In the rows, 128 means zero.
Each row is followed by its group and then its class within the group.
[146 171 138 167 143 134 154 137 169 123 117 148 131 190  71  98 155 145
 143 213 138  55  74 119 101 146 129 128 104 135 169 152 125 111 114 146
 169 105 113 166 119 150 163 171 164 135 113 137 133 162 114 116 102  70
 130  90  84  73 119 116 151 128  85 119 192 157 132 101 129 118 146 111
 133 107 133  87 130] | <89> > <72>
[150 126 150 169 170 142 122 144 133 127  96 138 117 185  89  91 150 146
 156  88 144 112 103 144 108 146 145 123 105 136 153 136 134 103 129 158
 125 107 123 157 105 155 162 145 164 128 134 117 146 151 105  90 131  61
 122  94  68  70 138  93 152 135 124  88 178 135 123  94 128 129 148 103
 122 111 136  96 155] | <89> > <74>
[165 123 140 144 109 129 140 147 190  93 111 129  84 148  65  99 136 154
 125 107 161  61  66 102 103 114 134 112 122 124 136 134 151 113 134 178
 176 121 117 144 108 140 134 155 183 117 131 146 130 176 120 150 130  68
 117  98  47 100 125  98 154 133  97 116 203 154 125 135 154  99 137  95
 107 130 131 114 106] | <89> > <74>
[130 120 152 150 141 147 167 138 141 126 141 126 128 154  12 116 130 132
 121 118 134  76  87 125 113 142 124 142 102 152 145 128 119 103 124 168
 128  90 113 146 127 134 151 147 166 120 131 129 133 147 104 142 139  68
 118  84  48  79 117  80 127 141  94 126 168 131 120  86  79 119 160  81
 128 106 129  89 145] | <89> > <74>
[152 167 117 172 167 145 113 133 182 113  79 126 117 169  75  50 107 179
 249  91 168 111 108 104  92 175 130  49 184 116 133 204 127 116 135 129
 106  71 101 133 105 190 121 141 178 146 152 126 159 189 141  78 152  86
  88 114 109 117 168  61 141  91 127 117 144 101 110 136 162  84 130 128
 109 161 195 171  88] | <92> > <75>
[136 128 133 146 133 139 149 144 179  94  97 118 118 170  75  96 139 136
 124 111 140  80 101 116 125 145 135 120  82 134 160 127 123 125 112 142
 159 106 120 154 108 130 138 150 151 125 127 117 121 155 111 130 120  73
 115  98 100  89 127 100 128 150  95 132 166 149 126 108 122 150 142 133
 132 105 120 103 120] | <89> > <72>
[151 145 132 168 146 149 162 142 178 138 143 137 107 197  58 104 149 134
 153 118 136  74  83 122  87 137 134 125  91 154 169 125 136 105 114 173
 197  97 108 149  98 140 144 145 168 121 131 134 149 170 131 140 115  79
 109  84  83 109 116  87 126 139 101 102 175 136 142  92 104 117 118 130
 142 111 129  75 110] | <89> > <72>
[156 141 148 172 172 139 156 148 116 118 100 137 136 186  55  92 150 166
 158 110 175  83 104 138 103 170 132 125 103 123 160 116 110 129 118 168
 125 100 108 161  85 160 181 135 183 129 201 137 141 161 135  71 139  24
 111  83  65  47 122  71 118 154 112 122 165 127 106  91 109 118 156  87
 122  99 158 142 128] | <89> > <74>
[168 146 122 130 159 102  81 155 204  48  89 105  48 115  74  84 105 162
 185 145 149  86  75 104 114 128 172  82 207 165 116 176 113 112 125 150
 175 105  92 131 110 203  29 134 151 137 167 112 126 212 105 131 173 107
 114 162 103 152 170 109 193  79  83 100 213 107 104 153 178  87 105  93
 107 163 163 167 121] | <92> > <64>
[ 90 135 138 118 147 138 129 151 124 109 110  96  94 144 103  97 132 135
 173 136 166  90 117 142  98 147 135 117 168 148  99 171 125 136  78 167
 172  86  93 129 112 147 148 140 163 122 155 139 166 137 163 101 132 102
  74 117 101 150 148  43 130  96 146 105 145 105 107 130 100 122 124 120
  97 151 165 162 130] | <92> > <64>
[127  88 141 151 139 141 143 157 160 120 129 147  67 123 130 101  75  78
 130  88 110 119 126 125 106 130 144 119 174  97 107 156 136 131 117 141
 145  91 127 101  89 132 155 130 178 134 110 132 161 144 119 171 126 112
 138  77  86 145 153  60 107  99 190 117 151 113 103  75 113 165 151 128
 110 153 127 119 127] | <90> > <66>
[163 167 128 141 158 123 110 138 182  90 101 122 110 164  75  58 130 181
 165 124 187  90 110 132  90 215 129  95 162 143 106 188 125 126 124 173
 140 102 101 144 124 194 111 144 165 131 155 114 137 148 113  75 155  79
 114 115  91 102 163  62 150  73 150 101 171 102 116 152 149  61 129  89
 124 125 177 193 124] | <92> > <64>
[111 155 119 149 174 130 113 123 141 113  96  99 113 143 119  92 111 147
 167 101 172 130 116 132 107 156 180 103 170 120 142 170 145 135 109 131
 137  74 105 131  77 183 136 122 154 145 139 144 152 154 133  93 147  93
  77 104 109 140 170  58 132 109 154 106 121  84 125 128 133  89 111 127
 115 121 174 183 137] | <92> > <64>
[149 155 123 165 127 133 162 145 148 119 111 126  69 168  59 120 154 159
 120 124 171  88  81 140  82 135 144 129 118 147 155 142 125  99 135 128
 157  97 109 161 109 154 151 159 155 117 148 134 140 167 121 113 148  48
 120  97  63  82 104  95 142 150  64 104 187 127 129 102 122 119 135 115
 127 122 129 107 158] | <89> > <72>
[155  94 132 152 148 127 133 139 155 143 103 154  71 129 117  97 113 113
 155  89 104 170 157 134  92 130 129 123 148  84 114 146 136 119 132 112
 106 149 124 159 109 180 131 137 128 131  87 106 156 159  73 156 149 135
 164  83 143 135 162  77  84  98 157 129 133 138  69  61 112 155 163 116
 119 158 140 117 108] | <90> > <76>
[129 116 131 124 144 149 135 128 152 154 145 132  89 129 124  67 117 110
 146  99 116 156 154 108 126 146 136 117 154  76 126 174 147  98  97 124
 108 129 134 130 112 147 140 114 124 126 105  93 146 135 105 132 134 131
 132 108 136 144 157  89 105  98 190 127 138 118 111  84 132 134 137 127
 116 145 162 139  97] | <90> > <66>
[106 145 121 141 140 141 136 176 160 109 107 102  66 105 117 122  86 103
 135 111 115 117 122 124 108 131 165 107 184 110 109 172 119 127 102 168
 174  56  97 149  93 140 190 115 143 119 134 180 145 147 160 121 140  93
  72  81  62 156 152  14 151 104 145  91 116 161 125 104  94 109 140 134
 118 160 131 137 133] | <92> > <64>
[100  72 132 134  90 131 178 142 168 153 126 105  58  96 164 137  99  78
 108  88  95 143 135 130 105 106 177 124 173  86 111 167 145 120 107 172
 132  95 135 146  66 122 178 142 151 111 131 139 145 135 127 207 155  92
 106  53  73 158 158  56 116  83 149 116 123 117 109  73  91 158 147 142
 119 127 110  99 125] | <90> > <66>
